Below are the code and all the weights of a small trained network. Each question names an input and a target symbol and asks about switching units off, where a switched-off unit gives its printed mean instead of its output.

import numpy as np


def w(rows, s, z=0):
    codes = np.array(rows[::2]) - 128.0
    scale = np.full(codes.shape[1], s)
    scale[-1] = z or s
    return codes * scale


def f(y):
    return y / 2 * (1 + np.tanh(0.7978845608 * (y + 0.044715 * y**3)))


def softmax(a):
    e = np.exp(a - a.max(-1, keepdims=True))
    return e / e.sum(-1, keepdims=True)


def log_softmax(a):
    a = a - a.max(-1, keepdims=True)
    return a - np.log(np.exp(a).sum(-1, keepdims=True))


def net(x, mask):
    ids = ['βγδεζηθλμξπστφω'.index(c) for c in x.split()]
    T = len(ids)
    res = E[ids] + P[:T]
    u = 0
    for l in range(2):
        q, k, v = (res @ M[l].T for M in (Q, K, V))
        z = softmax(np.where(np.tri(T) > 0, q @ k.T / 4**0.5, -1e9)) @ v
        res = res + np.where(mask[u], z, O[l][:, -1]) @ O[l][:, :-1]
        u += 1
        y = f(res @ A[l][:, :-1].T + A[l][:, -1])
        res = res + np.where(mask[u : u + 8], y, B[l][:, -1]) @ B[l][:, :-1]
        u += 8
    return log_softmax(res[-1] @ U[:, :-1].T + U[:, -1])


Q, K, V, O, A, B = {}, {}, {}, {}, {}, {}
E = w([
[254,184,130,108,150,150],'β',
[131,75,205,129,94,99],'γ',
[219,136,135,139,142,105],'δ',
[203,102,132,160,167,61],'ε',
[176,87,174,120,111,124],'ζ',
[222,127,186,94,94,192],'η',
[55,127,211,96,135,89],'θ',
[98,185,33,152,167,155],'λ',
[74,183,146,89,182,38],'μ',
[112,1,219,144,105,120],'ξ',
[137,104,130,166,179,21],'π',
[183,39,173,170,124,93],'σ',
[138,179,154,74,136,105],'τ',
[108,127,241,79,79,175],'φ',
[137,86,187,82,132,155],'ω',
],0.0089)
P = w([
[152,210,164,96,79,22],'0',
[129,34,159,31,235,122],'1',
[155,103,98,11,71,123],'2',
[123,40,154,108,247,165],'3',
[153,146,103,73,55,139],'4',
[131,102,152,185,236,170],'5',
[157,222,124,159,27,145],'6',
[120,171,209,254,221,186],'7',
[124,233,151,155,45,180],'8',
],0.0065)
Q[0] = w([
[91,191,116,203,17,165],'0.h1',
[106,199,12,73,233,237],'0.h1',
[198,8,118,220,80,83],'0.h1',
[73,180,249,164,6,69],'0.h1',
],0.0023)
K[0] = w([
[33,59,122,69,198,252],'0.h1',
[47,206,18,106,106,132],'0.h1',
[113,122,230,56,75,118],'0.h1',
[189,60,182,144,215,170],'0.h1',
],0.0025)
V[0] = w([
[72,73,57,151,219,244],'0.h1',
[184,241,84,194,3,44],'0.h1',
[58,163,12,152,138,246],'0.h1',
[188,96,218,33,157,124],'0.h1',
],0.0054)
O[0] = w([
[115,141,96,255,89,174,47],'0.h1',
[127,11,117,21,165,172,82],'0.h1',
[97,97,81,165,92,211,21],'0.h1',
[165,215,152,103,127,68,253],'0.h1',
],0.0071,0.0025)
A[0] = w([
[237,156,214,59,162,147,111],'0.n1',
[164,176,75,193,113,79,254],'0.n2',
[83,18,152,54,117,166,145],'0.n3',
[44,117,2,237,78,249,66],'0.n4',
[137,43,171,150,50,141,243],'0.n5',
[113,147,68,101,209,98,162],'0.n6',
[159,113,97,175,129,138,31],'0.n7',
[127,106,156,185,205,138,194],'0.n8',
],0.0074,0.0054)
B[0] = w([
[123,68,111,197,101,201,254],'0.n1',
[174,222,131,60,151,156,229],'0.n2',
[139,46,127,43,164,121,135],'0.n3',
[36,124,139,254,33,138,169],'0.n4',
[199,167,207,105,124,100,163],'0.n5',
[93,145,51,105,179,133,182],'0.n6',
[113,6,130,149,125,104,105],'0.n7',
[124,129,164,133,205,158,179],'0.n8',
],0.0086,0.0057)
Q[1] = w([
[105,99,145,154,218,143],'1.h1',
[153,143,93,65,6,78],'1.h1',
[127,91,65,98,75,90],'1.h1',
[154,254,173,116,89,160],'1.h1',
],0.016)
K[1] = w([
[168,156,83,92,4,80],'1.h1',
[93,76,142,153,229,189],'1.h1',
[104,22,102,131,179,146],'1.h1',
[133,240,237,188,180,174],'1.h1',
],0.011)
V[1] = w([
[130,110,217,118,91,97],'1.h1',
[153,169,81,153,101,178],'1.h1',
[121,106,146,110,53,204],'1.h1',
[9,147,131,93,107,111],'1.h1',
],0.012)
O[1] = w([
[200,187,166,148,125,64,118],'1.h1',
[117,68,103,83,72,142,177],'1.h1',
[130,184,83,90,11,89,74],'1.h1',
[109,199,218,104,116,200,1],'1.h1',
],0.011,0.0024)
A[1] = w([
[168,113,135,17,181,104,252],'1.n1',
[203,128,82,199,191,111,130],'1.n2',
[148,166,82,21,197,132,209],'1.n3',
[114,4,55,93,153,148,147],'1.n4',
[125,119,83,12,44,131,141],'1.n5',
[191,115,99,106,95,172,202],'1.n6',
[180,167,98,158,72,29,11],'1.n7',
[193,140,107,1,172,142,74],'1.n8',
],0.0082,0.0017)
B[1] = w([
[138,113,100,187,58,176,210],'1.n1',
[128,116,155,124,137,15,226],'1.n2',
[172,67,211,116,120,150,211],'1.n3',
[99,183,207,48,87,80,232],'1.n4',
[140,82,180,119,193,109,200],'1.n5',
[77,135,130,98,163,94,165],'1.n6',
[173,109,77,69,150,246,255],'1.n7',
[120,106,169,193,2,141,193],'1.n8',
],0.0094,0.0086)
U = w([
[191,83,185,114,122,131,201],'β',
[136,172,137,22,255,118,170],'γ',
[89,180,69,127,139,119,254],'δ',
[92,108,78,242,50,140,216],'ε',
[122,227,188,180,100,92,75],'ζ',
[136,92,86,176,104,123,115],'η',
[93,95,125,164,129,64,102],'θ',
[103,118,108,156,55,65,111],'λ',
[140,69,86,184,163,97,114],'μ',
[145,75,127,203,206,219,43],'ξ',
[74,109,141,104,110,190,118],'π',
[106,53,131,179,199,112,83],'σ',
[99,146,116,66,68,52,41],'τ',
[146,37,48,112,149,162,73],'φ',
[168,211,100,85,59,158,35],'ω',
],0.0068,0.0082)

Each question gives the input, a string of symbols that net reads in full, and the target symbol t.
The units are the heads (4 rows each of Q, K, V and O) and the neurons (one row each of A and B). Each row of codes is followed by its name. A weight is (code - 128) times the scale printed after its matrix; where a second scale follows, it is the last column's (O, A, B and U).
mask holds one flag per unit, layer by layer, with each layer's heads first. A switched-off unit (its flag False) gives its mean, the last column of its rows in O or B, instead of its output. The means were averaged over made-up inputs and are rounded, as every weight is.
A unit's drop is (log p(t) with every unit on - log p(t) with that unit switched off) / (log p(t) with every unit on - log p(t) with every unit switched off).
The circuit of an input: a set's keep is (log p(t) with only the set's units on - log p(t) with every unit switched off) / (log p(t) with every unit on - log p(t) with every unit switched off). Starting from the 12 units with the biggest drops (on a tie, the unit counted first), units are removed one at a time, each time the one whose removal leaves the highest keep (on an exact tie, the one counted first), for as long as the keep stays at least 0.8.
units of the circuit, in order: the units of the circuit, biggest drop first
unit that matters most: the unit with the biggest drop
k most important neurons: the k neurons with the biggest drops, biggest first
top k neurons in layer l: the k neurons of layer l with the biggest drops, biggest first
input φ λ ω λ λ λ λ, target ε: top 2 neurons in layer 0	(0.n4 0.n1)
input δ φ φ μ, target ω: unit that matters most	0.h1
input λ φ β σ, target τ: units of the circuit, in order	(1.h1 0.h1 1.n4 0.n1)
input θ λ δ, target π: 2 most important neurons	(0.n6 0.n8)
input β φ θ, target ω: 3 most important neurons	(0.n1 1.n7 0.n8)
input λ θ θ θ λ, target γ: top 2 neurons in layer 1	(1.n1 1.n8)
input λ β λ λ λ λ θ λ λ, target ε: units of the circuit, in order	(0.n4 0.h1)
input φ φ λ θ λ λ ω μ η, target ξ: units of the circuit, in order	(1.h1 1.n4)
input θ σ φ θ φ λ, target ω: units of the circuit, in order	(0.h1 1.h1 1.n7 0.n1)
input λ λ φ, target π: units of the circuit, in order	(1.h1 0.n6)
input μ θ ε λ θ β θ, target τ: units of the circuit, in order	(1.h1 1.n4 0.n8 0.n1)
input λ π ω β σ λ λ, target π: units of the circuit, in order	(1.h1 0.n2 1.n2 1.n4)
input λ φ θ τ λ φ β, target ω: units of the circuit, in order	(1.h1 1.n7)
input η θ τ, target ζ: units of the circuit, in order	(1.h1 1.n7)
input λ λ φ λ, target ω: units of the circuit, in order	(1.h1 0.h1)
input φ η φ θ λ φ λ β λ, target τ: units of the circuit, in order	(1.h1 1.n4 0.n1)
input ω λ β λ θ λ, target ζ: units of the circuit, in order	(0.n1 1.h1 1.n7)
input φ λ μ λ φ θ, target ω: 2 most important neurons	(1.n7 0.n5)
input λ λ θ η θ ε β λ, target τ: 2 most important neurons	(0.n2 1.n4)
input η φ φ θ δ β ξ θ, target γ: 2 most important neurons	(0.n5 0.n1)
input φ μ η φ, target φ: 4 most important neurons	(0.n1 1.n7 1.n4 0.n2)
input λ λ λ β λ σ θ θ, target ζ: 2 most important neurons	(1.n7 0.n1)
input λ ξ θ, target γ: 2 most important neurons	(1.n7 0.n8)
input λ ζ λ δ φ ω λ θ, target π: 2 most important neurons	(0.n2 0.n1)
